Here is a tiny trained network, its code and every weight. The questions are about switching its units off for an input and a class, where a switched-off unit gives its printed mean instead of its output.

import numpy as np


def w(rows, s, z=0):
    codes = np.array(rows[::2]) - 128.0
    scale = np.full(codes.shape[1], s)
    scale[-1] = z or s
    return codes * scale


def norm(h):
    return h / np.sqrt((h * h).mean(-1, keepdims=True) + 1e-5)


def f(y):
    return y / 2 * (1 + np.tanh(0.7978845608 * (y + 0.044715 * y**3)))


def log_softmax(a):
    a = a - a.max(-1, keepdims=True)
    return a - np.log(np.exp(a).sum(-1, keepdims=True))


def net(x, mask):
    res = np.array(x, float).reshape(1, 7) / 4 @ E
    u = 0
    for l in range(4):
        y = f(norm(res) @ A[l][:, :-1].T + A[l][:, -1])
        res = res + np.where(mask[u : u + 5], y, B[l][:, -1]) @ B[l][:, :-1]
        u += 5
    return log_softmax(norm(res)[-1] @ U[:, :-1].T + U[:, -1])


A, B = {}, {}
E = w([
[131,132,105,192,89,45],'x0',
[190,167,172,169,189,169],'x1',
[121,81,173,212,164,57],'x2',
[156,97,210,254,83,169],'x3',
[128,143,127,125,181,98],'x4',
[92,165,207,80,41,74],'x5',
[129,8,180,7,167,155],'x6',
],0.0044)
A[0] = w([
[204,254,150,101,79,58,94],'L0N0',
[119,51,145,96,166,202,70],'L0N1',
[165,140,57,113,165,146,2],'L0N2',
[159,154,102,95,228,70,223],'L0N3',
[147,202,217,127,151,96,120],'L0N4',
],0.0062,0.00086)
B[0] = w([
[159,124,91,84,109,81,254],'L0N0',
[157,184,119,82,3,103,211],'L0N1',
[177,153,119,79,96,135,144],'L0N2',
[156,103,187,153,42,127,205],'L0N3',
[81,121,142,147,142,131,212],'L0N4',
],0.0079,0.0024)
A[1] = w([
[73,165,112,121,51,92,112],'L1N0',
[128,72,183,72,129,68,117],'L1N1',
[134,96,153,120,52,122,154],'L1N2',
[174,174,53,70,214,114,253],'L1N3',
[253,140,33,227,77,248,83],'L1N4',
],0.0053,0.002)
B[1] = w([
[131,102,73,86,161,85,203],'L1N0',
[210,126,90,157,97,171,200],'L1N1',
[89,146,82,211,159,107,208],'L1N2',
[108,100,159,190,93,194,181],'L1N3',
[156,143,107,129,254,151,255],'L1N4',
],0.0072,0.0029)
A[2] = w([
[112,144,198,159,95,196,111],'L2N0',
[194,2,99,160,164,76,121],'L2N1',
[165,107,200,164,120,133,249],'L2N2',
[204,220,104,103,112,158,197],'L2N3',
[167,232,129,198,183,92,173],'L2N4',
],0.0077,0.0013)
B[2] = w([
[38,180,87,130,147,188,163],'L2N0',
[153,141,94,170,169,54,206],'L2N1',
[195,135,168,212,67,118,201],'L2N2',
[138,2,115,175,78,139,215],'L2N3',
[157,63,74,155,119,169,254],'L2N4',
],0.0086,0.0042)
A[3] = w([
[130,143,34,136,103,86,232],'L3N0',
[127,167,104,148,250,199,4],'L3N1',
[71,170,120,134,86,93,206],'L3N2',
[97,86,178,178,63,193,148],'L3N3',
[117,126,156,2,107,210,97],'L3N4',
],0.006,0.0024)
B[3] = w([
[72,126,157,49,128,107,253],'L3N0',
[181,118,130,138,170,44,136],'L3N1',
[145,179,111,130,125,84,169],'L3N2',
[97,181,148,120,124,95,208],'L3N3',
[115,56,77,121,100,247,177],'L3N4',
],0.012,0.0038)
U = w([
[88,184,122,43,69,32,139],'0',
[103,82,82,54,50,251,152],'1',
[205,110,115,225,155,121,173],'2',
[113,242,228,143,97,175,100],'3',
[94,155,148,72,224,143,2],'4',
],0.012,0.0076)

Each question gives the input, the list of numbers given to net, and the class t.
The units are the neurons (one row each of A and B). Each row of codes is followed by its name. A weight is (code - 128) times the scale printed after its matrix; where a second scale follows, it is the last column's (A, B and U).
mask holds one flag per neuron, layer by layer. A switched-off neuron (its flag False) gives its mean, the last column of its row in B, instead of its output. The means were averaged over made-up inputs and are rounded, as every weight is.
A unit's drop is (log p(t) with every unit on - log p(t) with that unit switched off) / (log p(t) with every unit on - log p(t) with every unit switched off).
The circuit of an input: a set's keep is (log p(t) with only the set's units on - log p(t) with every unit switched off) / (log p(t) with every unit on - log p(t) with every unit switched off). Starting from the 12 units with the biggest drops (on a tie, the unit counted first), units are removed one at a time, each time the one whose removal leaves the highest keep (on an exact tie, the one counted first), for as long as the keep stays at least 0.8.
units of the circuit, in order: the units of the circuit, biggest drop first
unit that matters most: the unit with the biggest drop
top k neurons: the k neurons with the biggest drops, biggest first
top k neurons in layer l: the k neurons of layer l with the biggest drops, biggest first
drop of u: that unit's drop, to one decimal
input [-3,-8,2,2,4,-8,8], class 0: top 4 neurons in layer 2 => L2N1, L2N4, L2N3, L2N0
input [7,-4,0,6,3,5,-7], class 0: top neuron => L3N0
input [2,6,7,-7,-6,4,5], class 2: top 2 neurons => L1N1, L2N2
input [-3,0,4,1,-3,2,-7], class 1: units of the circuit, in order => L2N4, L2N1
input [6,4,-8,6,-6,7,-7], class 1: top 2 neurons in layer 2 => L2N4, L2N3
input [2,3,5,1,-7,8,8], class 3: top 3 neurons => L0N0, L1N4, L2N2
input [-6,-1,5,3,1,8,7], class 3: top 2 neurons in layer 3 => L3N3, L3N0
input [-5,-7,5,4,8,0,4], class 0: top 2 neurons in layer 2 => L2N3, L2N4
input [-3,2,-4,2,-3,-2,-3], class 2: top 2 neurons => L1N4, L3N1
input [1,8,8,8,0,3,6], class 3: top 2 neurons in layer 2 => L2N0, L2N3
input [-8,-6,6,5,3,0,4], class 0: top 2 neurons => L0N1, L1N4
input [1,8,-5,7,5,6,8], class 3: top 2 neurons => L2N2, L3N3
input [4,1,-5,2,-6,-5,1], class 2: top 2 neurons => L1N4, L3N1
input [1,6,4,6,-7,7,2], class 3: unit that matters most => L2N0
input [-5,8,6,7,8,2,6], class 3: top 2 neurons in layer 0 => L0N1, L0N0
input [-4,-3,8,7,2,2,-2], class 3: top 2 neurons in layer 2 => L2N0, L2N3
input [-6,3,4,-8,4,4,3], class 1: drop of L3N4 => 0.1
input [-2,5,-2,7,1,3,8], class 3: drop of L3N3 => 0.2
input [-1,-1,3,8,-6,1,3], class 3: drop of L2N0 => 0.2
input [-3,-8,-3,6,-6,5,-3], class 0: top neuron => L1N0
